Below is a small trained network, with its code and all its weights. Each question gives an input and a class and asks what happens when units are switched off, that is, made to give their printed mean instead of their output.

import numpy as np


def w(rows, s, z=0):
    codes = np.array(rows[::2]) - 128.0
    scale = np.full(codes.shape[1], s)
    scale[-1] = z or s
    return codes * scale


def f(y):
    return np.maximum(y, 0)


def log_softmax(a):
    a = a - a.max(-1, keepdims=True)
    return a - np.log(np.exp(a).sum(-1, keepdims=True))


def net(x, mask):
    res = np.array(x, float).reshape(1, 6) / 4 @ E
    y = f(res @ A[0][:, :-1].T + A[0][:, -1])
    res = res + np.where(mask, y, B[0][:, -1]) @ B[0][:, :-1]
    return log_softmax(res[-1] @ U[:, :-1].T + U[:, -1])


A, B = {}, {}
E = w([
[41,224,35,236,33,86,229,99,234],'x0',
[72,138,237,255,234,44,58,115,187],'x1',
[138,123,123,134,116,129,124,130,133],'x2',
[137,130,137,126,130,142,129,121,131],'x3',
[232,87,96,89,183,35,164,36,202],'x4',
[137,126,129,136,130,125,143,133,133],'x5',
],0.0063)
A[0] = w([
[254,53,96,100,201,40,146,42,183,108],'n1',
[215,118,100,70,155,17,187,30,199,53],'n2',
[103,116,211,240,233,92,115,119,168,2],'n3',
[71,156,132,169,61,148,55,247,54,8],'n4',
[182,111,23,17,77,215,224,147,95,8],'n5',
[217,29,236,15,214,160,32,151,34,32],'n6',
],0.0056,0.0077)
B[0] = w([
[50,111,150,123,142,202,111,173,76,223],'n1',
[38,103,169,173,143,219,138,117,69,195],'n2',
[125,121,180,59,2,31,25,63,62,180],'n3',
[31,65,139,154,128,193,136,94,90,166],'n4',
[141,157,208,70,25,16,9,69,115,201],'n5',
[105,204,58,253,62,85,225,60,206,255],'n6',
],0.0073)
U = w([
[140,139,162,83,68,24,14,93,107,27],'0',
[122,180,56,201,94,89,255,100,204,7],'1',
[154,125,122,105,148,134,128,158,139,245],'2',
[152,122,121,117,155,120,123,160,130,234],'3',
[147,132,126,108,154,140,127,170,125,228],'4',
[81,99,152,135,143,246,128,140,55,14],'5',
],0.0093,0.011)

Each question gives the input, the list of numbers given to net, and the class t.
The units are the neurons (one row each of A and B). Each row of codes is followed by its name. A weight is (code - 128) times the scale printed after its matrix; where a second scale follows, it is the last column's (A, B and U).
mask holds one flag per neuron, in row order. A switched-off neuron (its flag False) gives its mean, the last column of its row in B, instead of its output. The means were averaged over made-up inputs and are rounded, as every weight is.
A unit's drop is (log p(t) with every unit on - log p(t) with that unit switched off) / (log p(t) with every unit on - log p(t) with every unit switched off).
The circuit of an input: a set's keep is (log p(t) with only the set's units on - log p(t) with every unit switched off) / (log p(t) with every unit on - log p(t) with every unit switched off). Starting from all 6 units, units are removed one at a time, each time the one whose removal leaves the highest keep (on an exact tie, the one counted first), for as long as the keep stays at least 0.8.
units of the circuit, in order: the units of the circuit, biggest drop first
most important unit: the unit with the biggest drop
k most important neurons: the k neurons with the biggest drops, biggest first
drop when u is switched off: that unit's drop, to one decimal
input [4,-6,1,3,8,-4], class 5: units of the circuit, in order => [n2, n1]
input [4,4,6,-2,3,-2], class 4: units of the circuit, in order => [n6]
input [6,6,6,2,4,3], class 0: 2 most important neurons => [n3, n6]
input [-8,-7,8,-1,6,-3], class 1: 2 most important neurons => [n6, n3]
input [6,8,-3,-1,1,-2], class 0: 2 most important neurons => [n3, n6]
input [-5,1,2,4,-5,-3], class 1: units of the circuit, in order => [n6, n1]
input [3,1,-6,0,8,-1], class 5: 2 most important neurons => [n2, n1]
input [5,6,-4,-4,-8,6], class 5: 2 most important neurons => [n6, n4]
input [7,-4,2,0,8,-1], class 5: units of the circuit, in order => [n2, n6]
input [6,-3,3,3,8,-4], class 5: units of the circuit, in order => [n2, n1]
input [6,7,0,3,8,-4], class 5: 3 most important neurons => [n2, n1, n5]
input [5,-8,-8,5,-1,6], class 0: 2 most important neurons => [n5, n6]
input [3,5,7,-2,5,3], class 4: units of the circuit, in order => [n6, n1]
input [4,-8,5,4,1,-5], class 0: most important unit => n5
input [7,5,3,8,-4,-6], class 2: 3 most important neurons => [n6, n5, n3]
input [-4,7,-5,4,8,-7], class 5: 3 most important neurons => [n1, n2, n5]
input [4,1,2,5,8,-6], class 5: 3 most important neurons => [n2, n1, n6]
input [3,8,6,-3,-1,0], class 0: drop when n3 is switched off => 1.0
input [-8,5,-7,-2,-2,-1], class 1: drop when n6 is switched off => 0.9
input [4,3,3,8,5,-5], class 2: drop when n6 is switched off => 0.8
input [2,8,5,8,4,-6], class 0: units of the circuit, in order => [n3]
input [1,5,2,-5,7,3], class 5: drop when n1 is switched off => 0.4
